Here is a tiny trained network, its code and every weight. The questions are about switching its units off for an input and a class, where a switched-off unit gives its printed mean instead of its output.

import numpy as np


def w(rows, s, z=0):
    codes = np.array(rows[::2]) - 128.0
    scale = np.full(codes.shape[1], s)
    scale[-1] = z or s
    return codes * scale


def f(y):
    return y / 2 * (1 + np.tanh(0.7978845608 * (y + 0.044715 * y**3)))


def log_softmax(a):
    a = a - a.max(-1, keepdims=True)
    return a - np.log(np.exp(a).sum(-1, keepdims=True))


def net(x, mask):
    res = np.array(x, float).reshape(1, 4) / 4 @ E
    y = f(res @ A[0][:, :-1].T + A[0][:, -1])
    res = res + np.where(mask, y, B[0][:, -1]) @ B[0][:, :-1]
    return log_softmax(res[-1] @ U[:, :-1].T + U[:, -1])


A, B = {}, {}
E = w([
[38,233,110,161,164,5,146,131,59,221],'x0',
[152,119,176,97,204,97,254,61,70,29],'x1',
[234,58,195,200,123,54,83,193,37,146],'x2',
[131,121,128,159,153,100,146,137,179,114],'x3',
],0.0059)
A[0] = w([
[66,182,113,186,183,7,116,86,36,197,80],'neuron 1',
[15,235,138,133,196,42,126,127,99,227,70],'neuron 2',
[193,40,223,204,76,53,83,189,71,165,84],'neuron 3',
[139,156,97,135,78,186,36,200,161,221,77],'neuron 4',
[9,207,18,20,100,188,157,25,253,126,207],'neuron 5',
[184,66,168,122,156,202,114,127,197,92,43],'neuron 6',
[163,40,166,50,81,198,91,124,152,39,32],'neuron 7',
[196,94,118,95,116,192,110,126,174,76,2],'neuron 8',
[85,110,25,208,68,153,14,210,218,214,155],'neuron 9',
[140,107,171,92,213,81,226,36,62,15,63],'neuron 10',
],0.0051,0.0027)
B[0] = w([
[124,46,49,127,165,201,44,173,168,159,197],'neuron 1',
[111,32,51,150,188,172,45,188,165,137,204],'neuron 2',
[194,108,142,199,125,156,180,58,55,142,203],'neuron 3',
[118,179,200,80,195,136,184,157,61,67,178],'neuron 4',
[235,70,162,239,95,116,119,64,76,90,254],'neuron 5',
[87,85,79,130,126,163,52,205,181,128,162],'neuron 6',
[82,70,65,122,202,151,52,223,186,150,179],'neuron 7',
[77,76,100,130,195,174,72,186,124,190,151],'neuron 8',
[139,202,198,73,201,112,171,114,73,2,218],'neuron 9',
[187,236,164,98,185,189,116,194,95,47,200],'neuron 10',
],0.0062,0.0072)
U = w([
[54,21,7,67,170,190,37,226,207,204,41],'0',
[115,254,208,69,195,124,186,158,89,73,118],'1',
[196,63,155,216,50,128,155,35,77,142,167],'2',
[130,106,134,109,104,81,129,128,120,116,252],'3',
[51,175,180,43,42,49,218,99,200,203,77],'4',
],0.0051,0.0031)

Each question gives the input, the list of numbers given to net, and the class t.
The units are the neurons (one row each of A and B). Each row of codes is followed by its name. A weight is (code - 128) times the scale printed after its matrix; where a second scale follows, it is the last column's (A, B and U).
mask holds one flag per neuron, in row order. A switched-off neuron (its flag False) gives its mean, the last column of its row in B, instead of its output. The means were averaged over made-up inputs and are rounded, as every weight is.
A unit's drop is (log p(t) with every unit on - log p(t) with that unit switched off) / (log p(t) with every unit on - log p(t) with every unit switched off).
The circuit of an input: a set's keep is (log p(t) with only the set's units on - log p(t) with every unit switched off) / (log p(t) with every unit on - log p(t) with every unit switched off). Starting from all 10 units, units are removed one at a time, each time the one whose removal leaves the highest keep (on an exact tie, the one counted first), for as long as the keep stays at least 0.8.
circuit, biggest first: the units of the circuit, biggest drop first
top k neurons: the k neurons with the biggest drops, biggest first
drop when u is switched off: that unit's drop, to one decimal
input [2,-7,2,4], class 1: top 2 neurons : (neuron 9; neuron 4)
input [2,-7,2,2], class 1: top 2 neurons : (neuron 9; neuron 4)
input [-1,1,2,3], class 4: top 3 neurons : (neuron 5; neuron 2; neuron 1)
input [-2,8,6,-7], class 1: top 2 neurons : (neuron 10; neuron 5)
input [8,4,5,7], class 0: top 2 neurons : (neuron 1; neuron 2)
input [-8,2,5,7], class 0: top neuron : (neuron 7)
input [-4,1,0,0], class 0: circuit, biggest first : (neuron 5; neuron 9)
input [1,-6,-5,-5], class 1: top 2 neurons : (neuron 9; neuron 4)
input [-5,5,3,-2], class 0: top 3 neurons : (neuron 7; neuron 9; neuron 5)
input [7,-2,-6,7], class 0: top 3 neurons : (neuron 2; neuron 1; neuron 3)
input [-5,0,3,-2], class 0: circuit, biggest first : (neuron 5; neuron 7)
input [-6,5,-8,0], class 2: top 2 neurons : (neuron 5; neuron 2)
input [8,-6,6,5], class 0: top 2 neurons : (neuron 1; neuron 2)
input [4,-7,-1,-2], class 1: circuit, biggest first : (neuron 9)
input [2,5,-8,1], class 2: top 2 neurons : (neuron 5; neuron 9)
input [3,4,-6,-6], class 2: drop when neuron 8 is switched off : 0.0
input [7,2,-5,6], class 0: drop when neuron 2 is switched off : 0.5
input [0,-1,-5,-2], class 2: drop when neuron 5 is switched off : 0.6
